Here is a tiny trained network, its code and every weight. The questions are about switching its units off for an input and a target symbol, where a switched-off unit gives its printed mean instead of its output.

import numpy as np


def w(rows, s, z=0):
    codes = np.array(rows[::2]) - 128.0
    scale = np.full(codes.shape[1], s)
    scale[-1] = z or s
    return codes * scale


def norm(h):
    return h / np.sqrt((h * h).mean(-1, keepdims=True) + 1e-5)


def f(y):
    return np.maximum(y, 0)


def softmax(a):
    e = np.exp(a - a.max(-1, keepdims=True))
    return e / e.sum(-1, keepdims=True)


def log_softmax(a):
    a = a - a.max(-1, keepdims=True)
    return a - np.log(np.exp(a).sum(-1, keepdims=True))


def net(x, mask):
    ids = ['βγζθλπσψ'.index(c) for c in x.split()]
    T = len(ids)
    res = E[ids] + P[:T]
    u = 0
    for l in range(2):
        r = norm(res)
        for j in range(3):
            rows = slice(2 * j, 2 * j + 2)
            q, k, v = (r @ M[l][rows].T for M in (Q, K, V))
            z = softmax(np.where(np.tri(T) > 0, q @ k.T / 2**0.5, -1e9)) @ v
            o = O[l][rows]
            res = res + np.where(mask[u + j], z, o[:, -1]) @ o[:, :-1]
        u += 3
        y = f(norm(res) @ A[l][:, :-1].T + A[l][:, -1])
        res = res + np.where(mask[u : u + 8], y, B[l][:, -1]) @ B[l][:, :-1]
        u += 8
    return log_softmax(norm(res)[-1] @ U[:, :-1].T + U[:, -1])


Q, K, V, O, A, B = {}, {}, {}, {}, {}, {}
E = w([
[116,67,146,145,110],'β',
[121,136,182,95,252],'γ',
[131,69,147,135,113],'ζ',
[148,101,152,102,106],'θ',
[136,147,84,85,138],'λ',
[58,169,134,206,116],'π',
[190,145,122,208,137],'σ',
[164,187,169,168,113],'ψ',
],0.024)
P = w([
[62,93,110,239,158],'0',
[110,111,124,247,144],'1',
[129,119,134,221,140],'2',
[140,118,140,193,131],'3',
[154,118,150,167,122],'4',
[162,118,161,140,110],'5',
[171,117,160,117,102],'6',
[176,116,153,96,97],'7',
[187,119,141,57,91],'8',
[191,110,125,33,92],'9',
[196,100,115,2,86],'10',
],0.0093)
Q[0] = w([
[182,96,197,181,98],'L0H1',
[112,73,79,140,2],'L0H1',
[49,79,108,70,161],'L0H2',
[82,69,169,42,154],'L0H2',
[143,221,140,200,41],'L0H3',
[110,27,53,88,68],'L0H3',
],0.0089)
K[0] = w([
[148,120,69,96,74],'L0H1',
[132,176,139,48,202],'L0H1',
[77,93,119,136,182],'L0H2',
[118,80,170,84,197],'L0H2',
[121,122,148,249,38],'L0H3',
[141,97,131,110,201],'L0H3',
],0.013)
V[0] = w([
[129,144,93,153,58],'L0H1',
[153,102,106,83,61],'L0H1',
[137,131,77,149,2],'L0H2',
[141,88,99,120,56],'L0H2',
[86,125,213,176,170],'L0H3',
[137,119,107,124,49],'L0H3',
],0.0089)
O[0] = w([
[159,93,4,151,99,114],'L0H1',
[180,196,53,96,126,49],'L0H1',
[2,136,108,202,87,2],'L0H2',
[109,68,63,183,72,54],'L0H2',
[182,182,216,76,123,57],'L0H3',
[146,156,78,86,101,28],'L0H3',
],0.0063,0.0029)
A[0] = w([
[54,151,21,135,196,95],'L0N1',
[136,68,147,152,162,194],'L0N2',
[162,114,92,77,1,64],'L0N3',
[33,99,134,61,149,254],'L0N4',
[126,88,102,43,54,238],'L0N5',
[150,143,157,111,33,65],'L0N6',
[52,169,154,111,107,80],'L0N7',
[115,186,133,128,227,200],'L0N8',
],0.0093,0.0032)
B[0] = w([
[140,59,194,248,114,246],'L0N1',
[183,179,99,220,151,233],'L0N2',
[108,137,90,242,118,186],'L0N3',
[197,94,151,181,44,238],'L0N4',
[134,1,130,240,100,253],'L0N5',
[61,128,130,125,153,157],'L0N6',
[175,205,114,142,85,139],'L0N7',
[107,22,137,140,80,233],'L0N8',
],0.0067,0.0048)
Q[1] = w([
[136,242,106,113,88],'L1H1',
[73,132,127,80,140],'L1H1',
[77,63,61,138,170],'L1H2',
[54,207,30,64,122],'L1H2',
[78,107,39,254,147],'L1H3',
[122,63,118,96,173],'L1H3',
],0.016)
K[1] = w([
[98,102,192,147,228],'L1H1',
[78,99,170,243,94],'L1H1',
[117,100,131,97,207],'L1H2',
[134,72,171,212,145],'L1H2',
[157,157,110,121,8],'L1H3',
[128,92,58,145,137],'L1H3',
],0.017)
V[1] = w([
[202,63,147,92,208],'L1H1',
[32,30,157,118,144],'L1H1',
[207,127,125,140,225],'L1H2',
[75,205,68,156,85],'L1H2',
[50,12,68,150,36],'L1H3',
[125,145,138,121,14],'L1H3',
],0.011)
O[1] = w([
[175,129,103,114,194,211],'L1H1',
[109,10,107,130,79,167],'L1H1',
[197,155,121,169,103,248],'L1H2',
[81,166,146,80,131,3],'L1H2',
[159,207,123,93,48,193],'L1H3',
[112,132,208,76,93,83],'L1H3',
],0.013,0.0057)
A[1] = w([
[152,131,167,174,160,152],'L1N1',
[154,165,144,192,166,128],'L1N2',
[4,136,124,122,93,66],'L1N3',
[77,150,176,141,157,255],'L1N4',
[177,76,176,163,145,181],'L1N5',
[119,125,146,159,171,126],'L1N6',
[117,170,111,152,95,142],'L1N7',
[119,133,84,169,101,153],'L1N8',
],0.019,0.0063)
B[1] = w([
[110,174,89,95,55,196],'L1N1',
[36,184,124,90,88,195],'L1N2',
[224,187,168,135,222,142],'L1N3',
[31,6,87,15,166,157],'L1N4',
[111,202,152,39,103,251],'L1N5',
[95,131,129,144,60,161],'L1N6',
[91,158,115,149,245,165],'L1N7',
[133,94,101,101,254,192],'L1N8',
],0.0098,0.016)
U = w([
[112,98,249,195,42,187],'β',
[66,77,222,173,201,254],'γ',
[142,147,207,233,122,224],'ζ',
[125,57,2,173,144,67],'θ',
[227,164,128,53,58,150],'λ',
[22,97,102,49,78,128],'π',
[141,143,165,156,134,73],'σ',
[53,242,82,115,168,100],'ψ',
],0.013,0.0028)

Each question gives the input, a string of symbols that net reads in full, and the target symbol t.
The units are the heads (2 rows each of Q, K, V and O) and the neurons (one row each of A and B). Each row of codes is followed by its name. A weight is (code - 128) times the scale printed after its matrix; where a second scale follows, it is the last column's (O, A, B and U).
mask holds one flag per unit, layer by layer, with each layer's heads first. A switched-off unit (its flag False) gives its mean, the last column of its rows in O or B, instead of its output. The means were averaged over made-up inputs and are rounded, as every weight is.
A unit's drop is (log p(t) with every unit on - log p(t) with that unit switched off) / (log p(t) with every unit on - log p(t) with every unit switched off).
The circuit of an input: a set's keep is (log p(t) with only the set's units on - log p(t) with every unit switched off) / (log p(t) with every unit on - log p(t) with every unit switched off). Starting from the 12 units with the biggest drops (on a tie, the unit counted first), units are removed one at a time, each time the one whose removal leaves the highest keep (on an exact tie, the one counted first), for as long as the keep stays at least 0.8.
units of the circuit, in order: the units of the circuit, biggest drop first
top k neurons: the k neurons with the biggest drops, biggest first
top k neurons in layer l: the k neurons of layer l with the biggest drops, biggest first
input λ β β σ β σ ζ σ ζ λ, target ψ: units of the circuit, in order : [L1H1; L0N3]
input γ λ γ, target θ: units of the circuit, in order : [L1H3; L0H2; L1H2]
input β ψ π ζ, target π: units of the circuit, in order : [L1H2]
input γ β ζ λ γ ψ θ π, target π: units of the circuit, in order : [L1N4; L1H3]
input γ λ σ σ, target λ: units of the circuit, in order : [L1N5; L1N1]
input λ λ β λ β λ θ θ, target θ: top 4 neurons : [L0N5; L0N3; L1N5; L1N8]
input ζ π β, target γ: top 2 neurons : [L1N3; L1N5]
input β λ π ψ λ θ, target π: top 3 neurons : [L0N5; L0N1; L0N8]
input θ λ γ ζ β θ λ ψ, target ψ: units of the circuit, in order : [L1H3; L0N5; L1N2]
input λ ζ γ λ β λ ζ γ σ ψ θ, target π: top 4 neurons : [L0N5; L1N4; L0N6; L0N2]
input λ λ γ λ, target λ: top 2 neurons : [L0N8; L0N1]
input ψ λ λ, target π: top 3 neurons : [L0N1; L0N5; L1N5]
input β θ β, target ζ: top 4 neurons in layer 1 : [L1N4; L1N5; L1N2; L1N1]
input γ β π λ β, target λ: top neuron in layer 0 : [L0N8]
input σ λ ζ λ λ ζ π σ, target ψ: top 2 neurons in layer 0 : [L0N1; L0N8]
input λ λ β, target θ: top 3 neurons : [L0N1; L1N8; L1N2]
input θ λ β π β ζ, target γ: top 3 neurons in layer 0 : [L0N1; L0N2; L0N5]
input λ β λ λ σ λ β, target ψ: top 4 neurons in layer 0 : [L0N1; L0N5; L0N8; L0N2]
input λ γ λ λ λ λ γ ζ σ λ, target ψ: top 3 neurons in layer 0 : [L0N5; L0N1; L0N8]
input β θ γ ζ, target ζ: units of the circuit, in order : [L1H2]
input λ ζ β λ π ζ, target γ: top 2 neurons : [L0N1; L1N3]
input λ ψ ζ θ ψ λ ζ σ λ θ, target ψ: top 4 neurons : [L0N1; L0N3; L0N8; L0N5]
input λ π θ, target γ: top 2 neurons : [L1N3; L1N5]
input γ ψ λ, target λ: top 2 neurons in layer 0 : [L0N8; L0N4]
input λ λ π λ, target γ: top 3 neurons in layer 0 : [L0N1; L0N5; L0N7]
input γ λ β β λ λ ζ π σ, target π: top 2 neurons : [L0N5; L0N7]
input γ λ γ λ β λ θ, target θ: units of the circuit, in order : [L1H3]
input λ λ π θ θ λ ζ λ θ λ, target θ: top 2 neurons : [L0N5; L1N5]
